Here is a tiny trained network, its code and every weight. The questions are about switching its units off for an input and a class, where a switched-off unit gives its printed mean instead of its output.

import numpy as np


def w(rows, s, z=0):
    codes = np.array(rows[::2]) - 128.0
    scale = np.full(codes.shape[1], s)
    scale[-1] = z or s
    return codes * scale


def f(y):
    return y / 2 * (1 + np.tanh(0.7978845608 * (y + 0.044715 * y**3)))


def log_softmax(a):
    a = a - a.max(-1, keepdims=True)
    return a - np.log(np.exp(a).sum(-1, keepdims=True))


def net(x, mask):
    res = np.array(x, float).reshape(1, 5) / 4 @ E
    y = f(res @ A[0][:, :-1].T + A[0][:, -1])
    res = res + np.where(mask, y, B[0][:, -1]) @ B[0][:, :-1]
    return log_softmax(res[-1] @ U[:, :-1].T + U[:, -1])


A, B = {}, {}
E = w([
[207,215,196,232,112,160,157],'x0',
[184,189,127,70,101,21,99],'x1',
[129,126,129,129,122,129,129],'x2',
[117,198,2,149,68,167,183],'x3',
[121,179,146,54,74,223,52],'x4',
],0.0081)
A[0] = w([
[106,51,62,83,148,116,114,40],'N0',
[99,148,169,103,74,207,61,36],'N1',
[151,110,146,150,164,70,200,63],'N2',
[79,87,116,186,119,63,167,178],'N3',
[136,153,151,171,118,114,156,68],'N4',
[109,134,126,140,181,91,216,33],'N5',
[116,92,58,76,139,75,95,230],'N6',
[127,197,148,59,77,130,77,255],'N7',
[173,121,213,121,202,70,29,64],'N8',
[167,96,143,149,164,93,183,106],'N9',
[171,173,195,172,144,169,129,169],'N10',
[188,173,138,157,161,150,149,68],'N11',
[178,169,158,116,141,156,199,97],'N12',
[133,102,204,125,207,161,58,75],'N13',
[164,203,2,137,99,131,104,105],'N14',
[159,163,147,152,106,205,72,29],'N15',
[238,160,186,195,71,91,172,85],'N16',
[162,200,129,106,203,44,162,151],'N17',
[40,106,137,172,180,220,135,99],'N18',
[140,152,110,92,119,69,109,209],'N19',
],0.0094,0.0036)
B[0] = w([
[180,41,153,110,102,166,35,192],'N0',
[84,144,36,51,193,61,143,209],'N1',
[116,200,62,81,148,125,126,188],'N2',
[143,147,87,50,149,167,164,210],'N3',
[148,97,91,91,143,177,41,153],'N4',
[121,119,43,80,131,121,109,168],'N5',
[151,98,184,153,115,216,90,229],'N6',
[149,164,131,135,223,117,184,253],'N7',
[68,64,87,174,31,43,181,240],'N8',
[90,158,105,47,131,99,122,181],'N9',
[121,92,111,94,120,212,123,233],'N10',
[137,66,131,89,103,152,59,174],'N11',
[140,48,146,84,65,161,128,170],'N12',
[110,85,67,140,84,92,190,212],'N13',
[48,13,83,214,90,96,165,241],'N14',
[167,99,95,57,140,101,126,193],'N15',
[132,61,163,124,133,173,87,249],'N16',
[155,146,137,149,203,133,177,213],'N17',
[211,154,173,254,198,35,139,215],'N18',
[210,101,184,171,155,146,154,196],'N19',
],0.0075,0.0076)
U = w([
[63,91,67,178,5,87,185,71],'0',
[136,129,132,127,139,144,164,248],'1',
[181,85,127,99,103,170,50,74],'2',
[131,159,58,49,193,109,151,90],'3',
[223,150,150,207,189,90,155,101],'4',
[101,238,179,168,88,141,111,144],'5',
],0.011,0.012)

Each question gives the input, the list of numbers given to net, and the class t.
The units are the neurons (one row each of A and B). Each row of codes is followed by its name. A weight is (code - 128) times the scale printed after its matrix; where a second scale follows, it is the last column's (A, B and U).
mask holds one flag per neuron, in row order. A switched-off neuron (its flag False) gives its mean, the last column of its row in B, instead of its output. The means were averaged over made-up inputs and are rounded, as every weight is.
A unit's drop is (log p(t) with every unit on - log p(t) with that unit switched off) / (log p(t) with every unit on - log p(t) with every unit switched off).
The circuit of an input: a set's keep is (log p(t) with only the set's units on - log p(t) with every unit switched off) / (log p(t) with every unit on - log p(t) with every unit switched off). Starting from the 12 units with the biggest drops (on a tie, the unit counted first), units are removed one at a time, each time the one whose removal leaves the highest keep (on an exact tie, the one counted first), for as long as the keep stays at least 0.8.
units of the circuit, in order: the units of the circuit, biggest drop first
unit that matters most: the unit with the biggest drop
k most important neurons: the k neurons with the biggest drops, biggest first
drop when u is switched off: that unit's drop, to one decimal
input [2,-6,-6,-6,-4], class 0: units of the circuit, in order	(N13; N8)
input [-4,2,-2,-7,4], class 0: 2 most important neurons	(N8; N13)
input [-7,-4,1,5,0], class 2: 3 most important neurons	(N0; N8; N6)
input [-8,-4,2,6,-6], class 2: units of the circuit, in order	(N0; N6)
input [4,-4,-2,-2,0], class 2: most important neuron	(N7)
input [2,3,-1,-4,-7], class 3: 2 most important neurons	(N2; N9)
input [4,6,-6,-1,8], class 3: 2 most important neurons	(N1; N7)
input [-4,-5,4,1,-1], class 4: 2 most important neurons	(N18; N10)
input [-8,-3,-7,-7,-7], class 2: 2 most important neurons	(N0; N6)
input [4,2,6,-5,-7], class 3: units of the circuit, in order	(N2; N9)
input [2,-6,-3,-5,5], class 4: 2 most important neurons	(N18; N14)
input [4,1,-1,-2,-5], class 3: units of the circuit, in order	(N2; N9; N18)
input [4,-5,-4,6,8], class 3: 2 most important neurons	(N1; N15)
input [-1,4,-2,-6,8], class 3: unit that matters most	N7
input [-4,8,5,2,-6], class 4: 3 most important neurons	(N19; N17; N6)
input [6,-2,2,7,-8], class 3: units of the circuit, in order	(N3; N2)
input [-4,-5,-4,-5,-1], class 0: 2 most important neurons	(N13; N7)
input [5,-6,1,-1,4], class 4: 3 most important neurons	(N18; N3; N9)
input [8,7,-5,-7,-2], class 2: 2 most important neurons	(N16; N14)
input [-8,8,0,6,7], class 2: units of the circuit, in order	(N6)
input [-8,-5,-2,-4,-8], class 2: 2 most important neurons	(N0; N6)
input [5,-6,1,2,6], class 3: 4 most important neurons	(N1; N15; N6; N19)
input [5,-4,2,2,1], class 2: drop when N6 is switched off	-0.1
input [3,-2,-5,-6,-6], class 0: drop when N7 is switched off	0.2
input [4,-8,4,-2,-8], class 3: drop when N9 is switched off	0.3
input [4,-7,-7,-6,-8], class 3: drop when N14 is switched off	0.1
input [-6,-8,3,6,-5], class 4: units of the circuit, in order	(N18)
